0: [ -8  -2   0  -9   0  -4  -1   8  14   0   5   1  -2  -7  -6  -5  -1  -2
 -12   2   9  -2  -2  -7  -1  12   4   3   7  12 -13  -8   0  -1   3  11
  -4  -3  -6  -6   2   1  -6   0   4]
1: [ -7   2   5  -1  -9  -9   3  -7   3  -3   3   3  -1   6   3   0  -7  -6
  -1  -9  -4   0  -2  -5  -5  10   4   0   2  -2 -16  -3  -4   5   2  -6
   3   7  -2   4  -8  -1   6   4  -9]
2: [ 16  10  -4   3   6  -1  -6  -9 -15   0   2   1  -6  -9  -2  18   8   8
   0  13 -13  10   4   6  -3  -5 -14   3   1  -2  -2  -2  -2  -6   0   2
  -1  -6  13  -1   9  19   1  -1   3]
3: [  2  -2 -10   2  13   5   6   3  18   4   4   7  -3   2  -3   7   4  11
  -1   9 -19   2   1  -3 -18   6   7  -2   3   2   5  -8   6  -6  13   4
  -7   1   2   4   6  10  11 -16   3]
4: [ 10  -4  -8   0  -8  -5   7  -8   9   7  -1   3   4  -1  -4   2  -6   6
   1   5  -6   5 -10   9  -4  -2  -1  -8  -6  13   5  -7  -6   4  -1   9
 -13  -4  -2   8  -3  -7  -7  -5   3]
5: [  1   9   0  -2  -1  -1   7   4  13  -4   3   9  -8   8  -8  -1  -3   7
   1   1   8   2  -1  -5   9  12   5 -11  -3   1  -4  -6  -7  -3   4   4
  14  -4   5  11  -1  -7  -6   3  -3] -> 1 0 4 3
6: [-14 -13   7   1 -10 -18   7 -10  13   6  -2  -7  32   6  -3 -19   9  -8
  21 -21  38   6 -19   1  16   9   9   8  13   6  -4   6  14  14 -14   0
  -9  12  -4  -3 -26  12  -5  -2 -14] -> 1 0 4 5
7: [ -5  -6  -3  -2   0  -3   1   2 -10   6  -2 -14   5  -9  -2  -1   0  -7
   2  -6  11   1   3   5  -1  -2   8   0  11   3  -4   5   8  -4   0  12
  -3   2  -2  17 -11   6   5   2 -13] -> 1 0 4 5
8: [ -8  -3  -1  -1  -9  -3   8   7  15  -5 -10  13  -8  -1  -1  -2  -9  -7
  -5  -3   1  -9 -10 -12 -10  15  16 -13  10   8  -1 -10  -3   3   7  10
  -3   3  -7  -3 -17  -6  -3  -1  -8] -> 0 1 5 4
9: [  2  -6  10  -5  -6  -9  -1   2  19  -4   2  -4  -5 -12   2 -12   2  -2
   0  -3   8 -11 -17 -11   2  12  13  -2   0   4   7  -3   0  10  -4   7
 -13  -7  -7 -11  -4  -3 -11 -12   1] -> 0 8 4 1
10: [  2   3  -1   1   9  -7   7   3  -9   2   6 -14  17   9   6   1  14   8
   5 -13  11  13   8   8   4  -3  -2  13   2  -8  -7   6   7  -4 -10   6
   1  -8   0   0   1  15   7  -9   1] -> 7 2 1 0
11: [  1   9   5   2 -11 -10   5  -3 -12 -10   0  -3  -6 -10  -4  -2 -19  -8
 -10   5   1  14  15 -12   6  -1   0   7  -5   9   4   9  14  -8   4   4
  -1 -11   0 -10   2  -8 -11   9   3] -> 0 1 5 7
12: [  2   4 -18  -2   9   7  13  -4 -11  -3  -9   1  -8  -1  -4  16  -7   7
  -4  18 -14  14   5   6 -11  -7  -6  -2  -2  -7   3  -1  -4  -7  -8  -9
   6  -6   6   2   9  -8  -5   1  14] -> 2 4 3 5
13: [  5  17  15   3  -7  -4  -1  -1 -37  -4   1 -31  26 -19  10   1   6  -4
  -5 -22  19   4   2  12   8 -30 -16  17  -6  -7 -20  30  29  -5 -13  -1
  -2   0  -6   5  -1  13  -8  18  -1] -> 10 7 11 2
14: [-1 -2 -2 -8  6  4  1 -9  2  7 10 -6 18 -3 10 -3  3  2  5 -3  6 -1 -5  4
  0 -7 -3  1 10  2 -1  8  2 -9 -2  9 -6 -3  7 14  4  0  3 -2 -6] -> 7 10 4 1
15: [  8  10  -2  -2  12   1  16  -9  -1  -4   3  -6   8 -10   0  -2   7  -3
 -11 -18   6  -6   2   2   7 -13 -16   8  11   7  -5  -3   7  -8  -6   0
 -12  -4   7 -12  -2   6 -12  -1  -2] -> 14 10 0 7
16: [ 13   1  -3  -2   7  -2  11   1   1   5  -6 -10  -5  -6   6   4   2 -14
   4  -2  -4  -2   2   7  -7  -5  -6  -1  10   7   1  -2  -1  -4   2   0
  -7  -7   7   3   6   9  10  -2  -2] -> 14 7 2 15
17: [ -1  -5  -8  -1   8  -5   1   2  11   0   5  14  -1   1 -12  -7  -2  -1
   0 -14  12   1  -8   9  -2  11   3  -4   9  -8   8 -10  -4   2   5   0
  -2   1  -6   1  -2   6  -2  -3 -10] -> 5 0 1 8
18: [  6  -3 -31   8  24   6  -4  -5  -9  16  -2  -5  24   4  14  13   9  14
  26 -11   0   4  -4  12 -15 -16 -17   1  14  -3 -11  12  -9  -1  -9   6
  10   6  11  12  24   9  14  -8   0] -> 14 10 16 2
19: [  4  -1  -4   3   6   1   6  -3  -4  -2  -9  -1   3  -4   3   2  -3   0
   9   2   7   0   5   3   0 -15  -7   0   3 -11  -1   0   5   2  -4  10
  -3   0  12  -8   6  -4   4  -3  -5] -> 16 14 7 15
20: [ 16 -10 -32  -6  15  17   4  -9  17   4   7  18  -2   5   1  24   0  12
  -7  26 -27   1  -5  -3 -29  -2 -11  -8   6  -5   3 -14 -16  -7   6  -1
   8 -11   5   5   6   3   1 -23   8] -> 3 12 2 4
21: [ -3   2   1   0   2   0  -4   3   4   4  -3 -15  12  17   7 -13   7   4
   6 -18  20  -1   4   6   0   7   4   1   7  -3  -1   4   2   6 -10  12
  -8  -7  -5   5   5   2   2  -2 -16] -> 10 14 7 17
22: [  2   5  -7  10  10   0   1  -1  10  -5   0  12  -9  -7  -8  12   2   9
  -8  11 -21   2   3  -8  -3   2   0  -4  -6   6   1  -8 -10   3  12  -5
  -5  -4 -10   2   2  -6 -14  -5   0] -> 3 4 5 12
23: [  3  -4   9   6   8  -3   0   0  -8   1  -1  -4   1  -8 -12  -6  -1   1
 -13  -6   0  -4   5  -7  12  -2  -4   2   5  -1  -5   7   3   5   3   7
   4   3   0   3  -6  -3  10  -3   1] -> 7 19 1 0
24: [ -2  -8   0  -1  -2  -2   3  -1   6   5   2   1   6   0   0  -7  13  -1
   3   4  -7  -4   2 -10   2  17   3  -8   3   1  -4 -10   8   2  -1   7
  -9  -6  -3  -3  -2  -4  -5  -2  -5] -> 0 9 1 4
25: [  4   5  -5   1  22   0   2   7 -17  -8  -3  -3  -8   0   9  12  -4   1
  -5  15 -12   7   1   3   8 -13  -8   2  -8   0   3   2   7 -15   2 -14
   5   7   7   1  11  -7   6   6  10] -> 12 2 19 16
26: [  0  -1   4  -1  16 -15  -8   6  14   4   0   1  -1  -4   0 -11   4   2
 -17  -4  12   3   4 -13   6   6  -6   3   1   9   3  10   8  -2  -4   8
 -13  -1  -4   3   6  -2  -4   7   3] -> 0 23 24 9
27: [  2  17   3   2  13  -4   4  -5 -34   4   2 -18  29 -14  17  10   4   1
  18 -15   9   7   6  13   8 -22 -28  21   1 -13  -5  31  12 -10  -5   0
   7  11   6   5   9  10  -3  12   0] -> 13 10 14 19
28: [  8  10  -8  14  14   3   2  -7 -23   4   5 -17  20  -4  20  12  -3   2
  24   3   2  10  14  26 -13 -31 -33  17   5  -3   2  17  11  -8   1   1
   7   8   6   3  10   6  18  -5   5] -> 27 18 19 10
29: [ -5  -8  12  -7 -12   1   2  11  29 -21  -1  24 -33  -4  -8 -15  -5  -1
 -48  13  -4  -4  -9 -25   5  11  17 -14 -12  10   5  -7  -5  -1  16  -2
 -28 -18 -23 -14 -17 -24 -11  -2  15] -> 8 9 0 22
30: [  2   3  -3  -6   3  -4   2  -2   5  -6  11   6   4  -4   0   7  -2  -1
 -15  11 -14   9   0  -8   1  -2  -8  14   0   8   5  -8  10   6   0  -3
  -1  -2 -13   8   7  -3 -12   0   5] -> 22 0 4 24
31: [  5   1 -16  -9  12  -4   9  -4  12  19   6 -17  16  12  14  20   7   4
  26  -5  -2  15  -7  10 -22 -15  -6  11   9  -9  -5  -8  -1   5  -4  11
   1  -2  -1   3   6  11   5 -18   4] -> 18 10 14 16
32: [ -1   7   0  -6   9   0   4  -6 -16  -1  -2  -3  -1 -16  -1  13   2  -4
 -13   5  -6   4  17   2  -5 -10 -16   0   4  -2  -4  24   7   6  -7   1
   6  10  -5  -2   7   7   4   7   8] -> 23 2 19 25
33: [ -4  -4   9   4  -5  -8  11  -6 -11  -3 -10  -5   4   0  14  -3  -4   4
  -8  -6   6   2   2  -4  11   3  -7   3  -3   6  -3  12  14  -5  -3   2
  -1  -4  -3  -6  -5  -3   3   9   1] -> 23 11 19 1
34: [ -1  -2  25   4 -16  -6   0  -2  -9 -13  -9   1 -11 -16  -8 -11 -12  -6
 -35  -5  20  -5   4 -18  25   7  -2  -5 -14   9   6  13  13   1   5  -4
  -4   6  -4   0 -17 -22 -11  13  -1] -> 11 33 23 26
35: [-11   7 -20  -8   9  13   0 -11  -3  17  14 -11  13   9   1  12  11   4
  35  -5  -7   1  -7   8 -16 -16 -16  12  15  -2  -3  -5  -6  -1 -10  11
   6   2   9  14   8  16   7 -10   6] -> 31 18 14 10
36: [  2   4   6  -5   2  -2   4  -7  10   1   0  -7   9 -10  -1  -8   5 -12
  -7 -12   8   5   0   1  -2   7  -6  -3  -8  14  -9  14  -1   7 -10   7
  -7  -7  -7   4 -12   1  -8   3   9] -> 26 0 33 23
37: [  6   0   3   2   7   2   3  -4 -20   1  12   7  17   1  12   1   9   2
   5  -2   1  15   5   1  -9 -18  -9  11   0   2   3  11   4 -10 -16   0
   5   2  12  14  15   8  10   0   5] -> 14 10 19 2
38: [  1  -2   0   4   4   1   9   4   3   9  -4   4  -9 -12   0  14   7   8
 -13   9 -22   4   4   2  -3  -6  -9   0   5   6  -2  -8  -7  -1  -2 -17
  -4  -5   4  15  -1  -2  -1  -9   5] -> 22 12 30 16
39: [ -2   1  -8   1   3   4  -1 -11  10   3   6  -4  15  11  11   2   8  -3
  18  -4   0  11   4   6   4 -12  -2  -6  16   4   1   1  -2  -2  -7  -6
  -1  -5   4   2   6  -1   0 -10  -2] -> 14 19 16 10
40: [  0 -19 -20   3  -3   2  -1  12  51   6  -4  47 -23   8  -8   0  -3   5
  -8  37 -32   4 -12 -12 -21  29  37 -22 -16  -1  11 -45 -29  -2   8  -4
   2 -15 -10   7  -1 -13 -10 -35   3] -> 20 22 3 8
41: [-11 -12   6  -6 -16   1   0   6  37  19  -7   6   6  13  -8 -19   8   0
  -7  -8   6   1 -10 -11  -2  15  21   0  -2   2   6  -1   0   3  -3  -5
 -15 -13  -9  -9 -12  -2  -9  -8 -13] -> 9 24 8 0
42: [ -6  -7  -3   0  11  -6 -10 -11   5   4  -3   4  -4  -1  -1  -7   7  -1
  19  -9  -7   1  -4  10 -12   8   4  -2   7   2   4  -4  -9  -2 -11   7
  -4  -1   7   8   7   3   3 -17   0] -> 39 17 14 16
43: [ -2   7  10   0 -12  -7   3  -8   8   8 -11  -1  -4  -5   1  -1  -2   3
  -9   5  -3  -1  -2   2   6   6  10   2  -2   3   8   5  -5   1   3   3
 -15  -5  -1  -2  -6  -5  -9   9   0] -> 4 24 33 9
44: [ -5 -10  16  -4 -12  -3  10   3  37   8   9   1 -13  -2  -5 -22   4  -7
 -13 -10   4  -4 -22  -6  -3  11  20  -6   3  -4  -1   4   4   3  -3   9
 -20   6 -10   0  -6   2 -12  -6  -7] -> 9 41 8 0
45: [  7  -8   4   0   0  -5   4   2   6 -12   6   1 -10  -7  -7  -9   0   6
 -22   7 -14   0   8  -7  -2  -1  -9  -4  -5  -4  -5  -6   5   1   1  -2
  -8  -1  -4  -4 -11 -12  -1   5   6] -> 23 30 22 24
46: [  7   7  17  11 -17  -5  -4   0 -45 -23  -4 -24 -21 -24  -1  -1 -13  -3
 -18 -16  20  -1  12  -5  18 -13  -5   0 -12   0   1  32  23  -8  -6 -16
  -4   6  -7 -17   0 -13   0  22  -2] -> 34 11 33 13
47: [  3 -10   0  -4   0   9   5  -1  27  -3  -1   9  -3   2  -4  -7  -7  -7
  17   8 -12  -2  -2 -17 -19  13  20 -14  11   5   5 -18  -9  16   3   0
   1   1  -6   7   7  -2   2 -11   5] -> 8 3 24 42
48: [-20  -6   3  -8   5   6  -9  -4  45  19  -3 -10  23  18  -5 -25  23  -7
  30 -36  39 -12 -24   0  -4  22  23   4  20   3  11  -6   1  15  -2  21
 -17   0 -16   6 -27  19 -12 -25 -13] -> 6 41 21 44
49: [-10 -17 -28  -4  10  10  -4  -3  61   7   0  31 -21   9 -21   3   5   5
   3  26 -31  -4 -18 -11 -23  26  26 -18  -4   0  16 -46 -26   8   3   4
  -5 -21  -4   3  -4  -9  -4 -35  -2] -> 40 47 20 3
50: [ -2  -4 -21  -6   5  -1   3   7  34  15   5   8  -4  14  -4  -2   6   9
  21   3 -10   1  -6   9 -15  14  15  -1  14   0   5 -25 -16   2   9   3
   4  -2   2   9   3   8  -1 -16   0] -> 3 47 42 17
51: [ -3  -5  -7  -6   0  -3   1   2  27   1  -4   5   8   8  -7 -21   7  -6
   9 -18  18  -3 -17   3   4  17  16   3  16  -2  10 -16  -9   5   3   5
  -5  -1  -2   5 -10   1   0  -8   0] -> 17 9 41 8
52: [  1 -12  -9   1   2  10  11  -6 -13  -2   1  -5  11  -3   2   8  -2  12
   6   0  -5   6   4  10 -10  -9  -6   0   3   5  -2   5   7  -8  11  -2
  -3  10   8  -1   0   4  -5   3  -1] -> 19 14 16 7
53: [  2   1  11   5  -4  -6   1 -14 -20  -3   4 -11  12   0   6   1   0   1
   1  -6  18   0   5   4  12 -31 -16  10  -2   5  -9  17   7   2  -9   0
   0   8  11  -4  -3  -4  -7  10   3] -> 33 19 15 37
54: [  2 -16  18   2 -28  -8   0   9   3 -19 -14   8 -28  -3 -12  -4  -3  -1
 -35   8  -5   3  -9 -19  19  13   7  -1 -21  -6  -3  -5   8   0   8 -11
   0   5 -12  -9  -8 -18  -6  23  -1] -> 34 45 29 43
55: [ -4  -9 -17 -13   2   9  -5   4  63  21   7  23  -9  28 -12  -1  12   3
  -2  24 -21  -5 -18 -13 -27  27  13 -13  11   6  16 -54 -25   0  13  13
 -10 -20  -9  -3  -9  -2 -14 -51  -3] -> 49 40 50 47
56: [  3   1  -2   8  12   7   2  -3  -5   3  -5  -7  -3  -5  -5   6  10   2
   6   2  -6   6  -7  -6   3   4  -4   0   7  -3  -3   1   0   0  -4   6
   6 -11   5  14  -1  -1   2  -4  -2] -> 23 16 19 14
57: [  2  11   1   6   2   7   4 -16 -23   5   9 -22  29  -6  15   8  10  -8
  25 -27  14   5   6  18  -3 -24 -25  16  11  -3 -18  26  14  -6  -7   2
   4   9   6  -1  -3  12   5   9  -5] -> 27 28 13 53
58: [  2 -21   7  -5   2  10   3   7  24   4   9  24 -19  -3  -9  -4   2   5
 -10   5 -15   0 -18 -17 -11  17  22  -7  -8  -3  15 -29 -20   7   9  -6
  -1  -2  -7   0  -6 -21  -7 -19  -7] -> 47 8 22 9
59: [  0  -6   9   1  -8  -5   2   0  17  13  -6  -5   8   3   2 -12  -1   4
   3   2   2  -4   3   0   8   8  11   1  -2   4  11  -9  -4   5   4   0
  -9  -4   4   8   0   0  -2 -10  -3] -> 43 24 4 9
60: [  1   1  -4 -10   5   0   4   2  14   4  13  13  -7  -4   0   7   4   7
 -11   4 -13   4  -8  -8 -11  -2   0  -3  -6  -1  10  -9 -10  -1  12   4
  -8 -15  -7   3   3  -3  -2 -21  -2] -> 22 3 4 30
61: [  0 -16  -1   6  -1   6   1  17  28 -13   0  33 -30   6 -17  -7   0   4
 -35  19 -23   0 -15 -22  -5  23  20 -26 -22   7  15 -24  -8   9  12 -11
 -13  -6  -7 -10 -20 -19 -17 -13  -2] -> 58 29 40 22
62: [ -3 -14 -17  -3  20   4  -8  -2  52  20  -4  38  -8  11  -8   5   7  11
  27  14 -29 -11  -7  11 -29  25  29 -21  13   2  20 -46 -37  12   7   6
  -2  -9  -1   4   3   1   0 -40  -4] -> 49 55 50 40
63: [  3   5  -9  -1  13   0   6  -4 -36   4  19 -25  17  -9  18  16  -1  -1
  23   2  -7  12   9  26   0 -30 -31  14  14  10 -11   5   9 -15  -5   3
  19  10  20  -1  13   6   7   2   6] -> 28 27 57 37
64: [ 2  0  3  0 -6 -3 -1  6 -4  4 -1  2 -9 -4 -8 -6 -5 -6 -2 -5 -8 -3 -1 -9
  5  8 -1 -3 -9  2 -5  6 -1  3  3 -4 -1 -4 -4 -4 -1 -5  0 12 -3] -> 1 23 43 24
65: [  4  -1  10  -1  -8  -8  -2  -1 -14  -6   5 -19   8  -7  18 -14   4  -6
 -14 -21  16   0  13  10  14  -9 -23   7   3   4  -5  27  12  -1  -8 -10
  -5  11 -11   7   9   8  -3   6  10] -> 53 33 13 32
66: [ -3   0  14  -7 -24 -13   2  -3  -6 -18  -5  -6 -11   0   2  -3 -11  -8
 -18  -9   5   0   1  -7  24   3  -2  -2  -8   4 -12  12   9  -1   1  -7
   0   0 -11  -3  -5  -4   2  13   3] -> 33 64 34 11
67: [ -6  -6 -11 -11  -5   8   8   3  25  -5   1  22 -13   0 -12  -3   4   8
 -16  17 -19  -9 -12 -13  -6  16   8 -12  -5  -4   0 -21  -2   4   1  -9
   3  -6 -10  -3  -3 -20 -10  -3   1] -> 58 22 60 8
68: [ -5  -9 -13  -7   1   1  -7   2  34  -1  -1  21  -5   4  -7  10  -3  11
  13  17 -25   0  -1 -15 -20  18   4  -9   4   1   7 -26 -14   6   3  -2
  -1 -14   0   1  -6  -3 -11 -21  -3] -> 47 50 67 60
69: [  3   6  -8  -1  17   1   9  -1   5  -5   6  -4   8  -2   7   8   5   2
  18   8  -9  10  -2   8  -5  -1 -10  -2  15   5   1 -11 -11   8   1   4
  -4  -6   0   8   1  10   9 -11   5] -> 16 39 56 42
70: [  4  -4   3  12 -12  -1  -4   5  -7  -6  -1  -2  -5  -2  -6   1   0  -3
 -10  -2   3  -2   8  -8  10   1   0   0  -6  -4  -1   0   2  -3  -1  -3
  -8   3   1   3  -7  -9  -6   5   7] -> 64 23 45 43
71: [ -9   3  11  -6 -16 -13   4  10   3 -18  -2   1  -2  -6  -9  -9   7   1
 -23   0   7  -2   0 -13  11  14   3  -7 -15   7   0   4  10  -3   4  -2
  -9  -3 -15  -6  -7 -21  -5   1   6] -> 66 70 34 45
72: [ -6  -5  -1  -4   0   3  -1   2  27   3   0  -1  -1   7   4 -10  -1  -1
  -8   6   2  -3   7  -8   2  19   9  -8  -1   6   8  -2  -6   8   1   0
 -17  -9  -2  -7  -7  -2  -6  -9 -10] -> 59 24 9 41
73: [  6   1   0   9   6   9   5 -15  -7   4  -5   2  -7  -2   6   7   2   4
   3   2 -14  16   4   0  -8   2  -7   3   2   4  -3  -6   1   5   0  -4
  -1  -7   9  -7  14   3   4  -4   2] -> 2 56 16 19
74: [ -4   2   5   4   3  -2   5   8  15 -10   0   7  -6   5  -3   9   2   4
 -19  18 -15  -7   8  -7  -6  -2   1  -8  -3   0   2   0  -3   4   5   9
  -2   4  -8  -1   1   0   4  -9   2] -> 22 45 3 60
75: [  2   9  10  -9   5  -4   0  -3   1  10   1  -6  16   3   2  -8   6  -2
  12  -5  19 -11   2   0   8   5   2   9  10  -5  -1   8  -6   5   1   3
 -11  11  -6  11  -2  -2  -2 -16   0] -> 14 21 59 7
76: [  4  25   6  12   2  -3   5  -5 -43  -3  16 -28  31 -14  19  10   8   0
  -9 -19   6   6   9   7  16 -30 -35  24   3  -4 -17  32  29 -12 -19  -1
   8   7   9   8   6  11  10  16   2] -> 13 27 57 53
77: [  5  -1  -7   0  -2  -1  11  15  26  -6  -3  28 -20  -3 -13  -3  -2   1
 -25  29 -28  -1   5  -9 -12  12  -7 -12 -12  -2  11 -33  -4   2  11   6
  -6  -7 -10  -6  -8 -13 -13 -13   5] -> 67 61 22 74
78: [  4   4 -18   1  13   7   3  -6   3  17   8 -17  12   7  11   6  13   6
  39  -7  -3  14  -2  10 -21   0  -4   9  14  -4   5  -6  -5  -3 -11  11
   3   7   6  11   3  18   9 -10   1] -> 35 31 69 18
79: [  3   4   3   4  14  -6  -2   5  -3  -6  -3  16 -12  -6  -3  24   0   4
 -16  15 -15   9   9  -2 -11   1  -4 -14  -9  -1  -1  -5  -1  -4   7  -8
   2 -13   8   1  -1 -15  -2  -5   4] -> 22 38 12 74
80: [ -6   2  18  -7 -13   0   2   3 -10  -8  -1  -6  -6  -7   0 -13  -4  -5
 -17  -8   0  -5   5  -1   8  -2  -6   1  -9  -6 -10  17  19  -1  -4  -9
  -2  -2  -7   2 -12  -5  -8   9   6] -> 66 33 70 64
